Below is a small trained network, with its code and all its weights. Each question gives an input and a class and asks what happens when units are switched off, that is, made to give their printed mean instead of their output.

import numpy as np


def w(rows, s, z=0):
    codes = np.array(rows[::2]) - 128.0
    scale = np.full(codes.shape[1], s)
    scale[-1] = z or s
    return codes * scale


def norm(h):
    return h / np.sqrt((h * h).mean(-1, keepdims=True) + 1e-5)


def f(y):
    return y / 2 * (1 + np.tanh(0.7978845608 * (y + 0.044715 * y**3)))


def log_softmax(a):
    a = a - a.max(-1, keepdims=True)
    return a - np.log(np.exp(a).sum(-1, keepdims=True))


def net(x, mask):
    res = np.array(x, float).reshape(1, 6) / 4 @ E
    u = 0
    for l in range(2):
        y = f(norm(res) @ A[l][:, :-1].T + A[l][:, -1])
        res = res + np.where(mask[u : u + 4], y, B[l][:, -1]) @ B[l][:, :-1]
        u += 4
    return log_softmax(norm(res)[-1] @ U[:, :-1].T + U[:, -1])


A, B = {}, {}
E = w([
[127,128,127,128,127,131],'x0',
[99,97,220,29,107,129],'x1',
[127,127,129,130,128,131],'x2',
[250,84,136,116,151,85],'x3',
[151,175,168,182,66,186],'x4',
[128,127,128,128,129,128],'x5',
],0.016)
A[0] = w([
[123,143,7,213,143,123,151],'L0N1',
[90,93,67,80,189,76,250],'L0N2',
[252,100,139,99,139,94,129],'L0N3',
[237,121,48,179,154,116,93],'L0N4',
],0.026,0.013)
B[0] = w([
[96,119,161,175,253,106,231],'L0N1',
[62,67,58,114,141,187,253],'L0N2',
[206,25,182,141,203,110,231],'L0N3',
[149,185,32,63,18,108,224],'L0N4',
],0.026,0.024)
A[1] = w([
[108,70,137,131,69,145,235],'L1N1',
[224,207,212,169,161,11,5],'L1N2',
[150,110,57,254,148,159,160],'L1N3',
[137,129,3,56,29,116,5],'L1N4',
],0.031,0.0031)
B[1] = w([
[111,134,170,107,126,118,210],'L1N1',
[95,103,158,185,1,153,198],'L1N2',
[157,161,155,159,153,95,255],'L1N3',
[188,202,86,86,99,147,250],'L1N4',
],0.043,0.015)
U = w([
[25,162,62,165,233,123,115],'0',
[94,191,176,239,110,103,253],'1',
[63,178,83,19,112,198,102],'2',
[38,194,213,94,82,146,146],'3',
[213,133,20,102,176,114,129],'4',
[181,185,93,150,4,114,99],'5',
[160,15,138,73,193,139,87],'6',
[123,33,195,153,40,148,88],'7',
],0.021,0.0022)

Each question gives the input, the list of numbers given to net, and the class t.
The units are the neurons (one row each of A and B). Each row of codes is followed by its name. A weight is (code - 128) times the scale printed after its matrix; where a second scale follows, it is the last column's (A, B and U).
mask holds one flag per neuron, layer by layer. A switched-off neuron (its flag False) gives its mean, the last column of its row in B, instead of its output. The means were averaged over made-up inputs and are rounded, as every weight is.
A unit's drop is (log p(t) with every unit on - log p(t) with that unit switched off) / (log p(t) with every unit on - log p(t) with every unit switched off).
The circuit of an input: a set's keep is (log p(t) with only the set's units on - log p(t) with every unit switched off) / (log p(t) with every unit on - log p(t) with every unit switched off). Starting from all 8 units, units are removed one at a time, each time the one whose removal leaves the highest keep (on an exact tie, the one counted first), for as long as the keep stays at least 0.8.
circuit, biggest first: the units of the circuit, biggest drop first
most important unit: the unit with the biggest drop
k most important neurons: the k neurons with the biggest drops, biggest first
k most important neurons of layer l: the k neurons of layer l with the biggest drops, biggest first
input [-4,4,5,1,4,4], class 7: most important neuron of layer 0 -> [L0N4]
input [-4,3,-7,4,4,-5], class 7: circuit, biggest first -> [L0N2; L1N2]
input [-5,6,-8,-5,-5,7], class 2: 3 most important neurons -> [L0N1; L0N3; L0N4]
input [7,-1,3,2,7,-1], class 5: 2 most important neurons -> [L0N1; L0N2]
input [-3,0,0,0,-6,-2], class 0: circuit, biggest first -> [L0N4; L0N3]
input [-6,-1,-8,-4,4,-4], class 1: 2 most important neurons -> [L0N4; L0N2]
input [0,3,-2,-4,-1,6], class 2: 3 most important neurons -> [L0N1; L0N3; L0N4]
input [-7,-8,5,-3,4,-5], class 1: circuit, biggest first -> [L0N1; L0N2]
input [8,-6,1,3,3,-2], class 5: 3 most important neurons -> [L0N4; L0N2; L1N2]
input [-1,1,4,1,-7,-8], class 6: 2 most important neurons -> [L0N4; L0N1]
input [3,3,-1,1,-6,-6], class 6: 2 most important neurons -> [L0N4; L0N1]
input [0,-3,4,6,1,8], class 5: 3 most important neurons -> [L0N4; L0N2; L1N2]
input [-2,-3,8,-8,1,-6], class 1: 2 most important neurons -> [L0N2; L0N4]
input [-8,-8,2,-8,5,-3], class 1: 2 most important neurons -> [L0N2; L1N2]
input [7,3,-8,-8,-8,-8], class 2: 3 most important neurons of layer 0 -> [L0N1; L0N3; L0N4]
input [-3,0,2,-5,-5,-3], class 0: 2 most important neurons of layer 0 -> [L0N4; L0N3]
input [0,0,-6,-3,3,3], class 1: 3 most important neurons -> [L0N4; L0N3; L0N2]
input [5,-7,4,-2,-1,-8], class 0: most important unit -> L0N1
input [-4,5,-3,-1,-1,-4], class 2: 3 most important neurons of layer 0 -> [L0N3; L0N1; L0N4]
input [-4,2,-5,4,5,-3], class 7: most important unit -> L0N2
input [8,0,-7,-6,4,0], class 1: 2 most important neurons of layer 0 -> [L0N4; L0N2]
